k226: [-14.6  32.3  67.7 -56.8  -7.7  57.8   1.0  -7.4 -25.3 -76.6 -66.7 -42.3
  28.9 -24.9  14.5  58.6 -81.6 -36.4  -4.8 -45.4  58.9  67.1  24.2 -39.5
 -18.9  -0.3  33.4   6.9  54.2  41.4  -3.5 -23.8 -29.5 -62.1]
k519: [  8.3  32.3  67.7 -56.8  -7.7  57.8   1.0  -7.4 -25.3 -76.6 -66.7 -42.3
  50.4 -24.9  14.5  58.6 -81.6 -36.4  -4.8 -45.4  58.9  67.1  24.2 -39.5
 -18.9  -0.3  33.4   6.9  54.2  41.4  -3.5 -23.8 -35.5 -62.1]
k830: [-10.1  -3.1  53.1  44.1  35.8  32.4 -40.8  43.4 -25.3 -76.6 -66.7 -42.3
  50.4 -24.9  14.5  58.6 -81.6   2.0  34.9  21.2 -30.6 -57.0 -66.5 -42.8
 -33.6 -23.1  70.6 -23.8  57.9 -11.9  32.0  -7.3  -0.1   7.4]
k579: [  8.3  32.3  67.7 -56.8  -7.7  57.8   1.0  -7.4 -25.3 -76.6 -66.7 -42.3
  50.4 -24.9  14.5  58.6 -81.6 -36.4  -4.8 -45.4  58.9  67.1  24.2 -39.5
 -18.9  -0.3  33.4   6.9  54.2  41.4  -3.5 -23.8 -35.5  34.9]
k2: [-23.6  57.9 -11.9  44.9 -81.1 -37.4 -74.1 -20.9 -70.6  64.5  61.7 -48.0
  34.4   4.8  55.4 -20.7  69.1  -3.3 -30.5 -20.6 -10.1  -3.1  53.1  44.1
  35.8  32.4 -40.8  43.2 -46.5  -3.8 -49.9  12.9  25.2  -5.4]
at: [-46.5  -3.8 -49.9]	k2, 28
at: [-10.1  -3.1  53.1  44.1  35.8  32.4 -40.8  43.2]	k2, 20
at: [-23.8  57.9 -11.9]	k830, 27
at: [-20.7  69.1  -3.3 -30.5 -20.6 -10.1]	k2, 15
find: [-14.6  32.3  67.7 -56.8  -7.7  57.8   1.0  -7.4 -25.3 -76.6 -66.7 -42.3
  28.9 -24.9  14.5  58.6 -81.6 -36.4  -4.8 -45.4  58.9  67.1  24.2 -39.5
 -18.9  -0.3  33.4   6.9  54.2  41.4  -3.5 -23.8 -29.5 -62.1]	k226
find: [  8.3  32.3  67.7 -56.8  -7.7  57.8   1.0  -7.4 -25.3 -76.6 -66.7 -42.3
  50.4 -24.9  14.5  58.6 -81.6 -36.4  -4.8 -45.4  58.9  67.1  24.2 -39.5
 -18.9  -0.3  33.4   6.9  54.2  41.4  -3.5 -23.8 -35.5  34.9]	k579
at: [-40.8  43.4 -25.3 -76.6 -66.7 -42.3  50.4 -24.9]	k830, 6

